Below is a small trained network, with its code and all its weights. Each question gives an input and a class and asks what happens when units are switched off, that is, made to give their printed mean instead of their output.

import numpy as np


def w(rows, s, z=0):
    codes = np.array(rows[::2]) - 128.0
    scale = np.full(codes.shape[1], s)
    scale[-1] = z or s
    return codes * scale


def f(y):
    return np.maximum(y, 0)


def log_softmax(a):
    a = a - a.max(-1, keepdims=True)
    return a - np.log(np.exp(a).sum(-1, keepdims=True))


def net(x, mask):
    res = np.array(x, float).reshape(1, 5) / 4 @ E
    y = f(res @ A[0][:, :-1].T + A[0][:, -1])
    res = res + np.where(mask, y, B[0][:, -1]) @ B[0][:, :-1]
    return log_softmax(res[-1] @ U[:, :-1].T + U[:, -1])


A, B = {}, {}
E = w([
[128,254,106,46],'x0',
[95,131,51,131],'x1',
[110,156,122,127],'x2',
[116,46,178,111],'x3',
[107,163,107,163],'x4',
],0.0098)
A[0] = w([
[88,186,103,198,241],'neuron 0',
[114,179,176,145,181],'neuron 1',
[150,179,193,55,174],'neuron 2',
[165,92,120,10,253],'neuron 3',
[132,170,180,145,201],'neuron 4',
[140,120,101,204,178],'neuron 5',
[106,106,61,235,130],'neuron 6',
[106,96,117,152,228],'neuron 7',
[114,124,75,190,189],'neuron 8',
[193,172,130,129,78],'neuron 9',
[134,109,231,103,142],'neuron 10',
[73,128,104,120,122],'neuron 11',
[174,95,153,166,146],'neuron 12',
[117,173,114,108,117],'neuron 13',
[48,98,147,88,74],'neuron 14',
[121,138,145,194,97],'neuron 15',
[116,208,100,122,187],'neuron 16',
[91,46,161,8,209],'neuron 17',
[95,97,95,111,122],'neuron 18',
[143,64,60,75,245],'neuron 19',
[115,57,157,146,228],'neuron 20',
[97,96,70,131,249],'neuron 21',
[103,88,28,79,140],'neuron 22',
[58,164,150,118,224],'neuron 23',
[178,134,94,86,140],'neuron 24',
[163,156,86,190,106],'neuron 25',
[118,154,140,71,159],'neuron 26',
],0.013,0.003)
B[0] = w([
[148,20,45,167,217],'neuron 0',
[189,173,106,74,178],'neuron 1',
[112,204,71,13,225],'neuron 2',
[62,255,149,147,214],'neuron 3',
[188,167,55,61,178],'neuron 4',
[117,66,116,209,188],'neuron 5',
[55,73,71,184,217],'neuron 6',
[102,116,183,209,195],'neuron 7',
[88,48,98,185,191],'neuron 8',
[95,157,111,105,171],'neuron 9',
[216,153,130,112,222],'neuron 10',
[154,101,131,170,158],'neuron 11',
[164,142,145,185,201],'neuron 12',
[116,137,65,119,190],'neuron 13',
[122,132,169,81,162],'neuron 14',
[131,87,76,147,159],'neuron 15',
[134,123,67,114,242],'neuron 16',
[125,194,204,91,246],'neuron 17',
[141,93,192,145,160],'neuron 18',
[36,165,204,188,199],'neuron 19',
[135,157,229,202,254],'neuron 20',
[121,66,219,174,197],'neuron 21',
[131,116,193,185,194],'neuron 22',
[182,126,7,111,185],'neuron 23',
[61,145,152,134,170],'neuron 24',
[119,81,109,137,173],'neuron 25',
[123,182,86,107,188],'neuron 26',
],0.0062,0.0091)
U = w([
[61,200,141,50,140],'0',
[72,146,100,148,85],'1',
[203,129,76,88,182],'2',
[64,135,236,158,149],'3',
[2,24,97,186,148],'4',
[100,120,156,218,201],'5',
[92,95,107,108,4],'6',
[251,143,169,184,223],'7',
],0.0077,0.0028)

Each question gives the input, the list of numbers given to net, and the class t.
The units are the neurons (one row each of A and B). Each row of codes is followed by its name. A weight is (code - 128) times the scale printed after its matrix; where a second scale follows, it is the last column's (A, B and U).
mask holds one flag per neuron, in row order. A switched-off neuron (its flag False) gives its mean, the last column of its row in B, instead of its output. The means were averaged over made-up inputs and are rounded, as every weight is.
A unit's drop is (log p(t) with every unit on - log p(t) with that unit switched off) / (log p(t) with every unit on - log p(t) with every unit switched off).
The circuit of an input: a set's keep is (log p(t) with only the set's units on - log p(t) with every unit switched off) / (log p(t) with every unit on - log p(t) with every unit switched off). Starting from the 12 units with the biggest drops (on a tie, the unit counted first), units are removed one at a time, each time the one whose removal leaves the highest keep (on an exact tie, the one counted first), for as long as the keep stays at least 0.8.
circuit, biggest first: the units of the circuit, biggest drop first
unit that matters most: the unit with the biggest drop
top k neurons: the k neurons with the biggest drops, biggest first
drop when u is switched off: that unit's drop, to one decimal
input [-7,0,0,3,-1], class 3: circuit, biggest first => [neuron 20; neuron 0]
input [6,7,2,-8,4], class 4: top 2 neurons => [neuron 0; neuron 8]
input [-8,-4,-5,-6,3], class 4: unit that matters most => neuron 6
input [-1,-6,-6,7,5], class 7: top 2 neurons => [neuron 10; neuron 19]
input [-1,2,6,5,1], class 3: top 2 neurons => [neuron 0; neuron 16]
input [5,1,1,8,8], class 2: top 2 neurons => [neuron 23; neuron 19]
input [-6,5,1,6,-2], class 3: top 2 neurons => [neuron 20; neuron 17]
input [-6,2,0,6,3], class 3: top 2 neurons => [neuron 20; neuron 0]
input [4,2,4,7,7], class 2: drop when neuron 19 is switched off => 0.2
input [-3,6,5,-8,7], class 4: drop when neuron 3 is switched off => 0.0
input [1,3,4,7,-7], class 3: drop when neuron 19 is switched off => 0.1
input [-4,-7,-5,0,0], class 7: drop when neuron 10 is switched off => 0.2
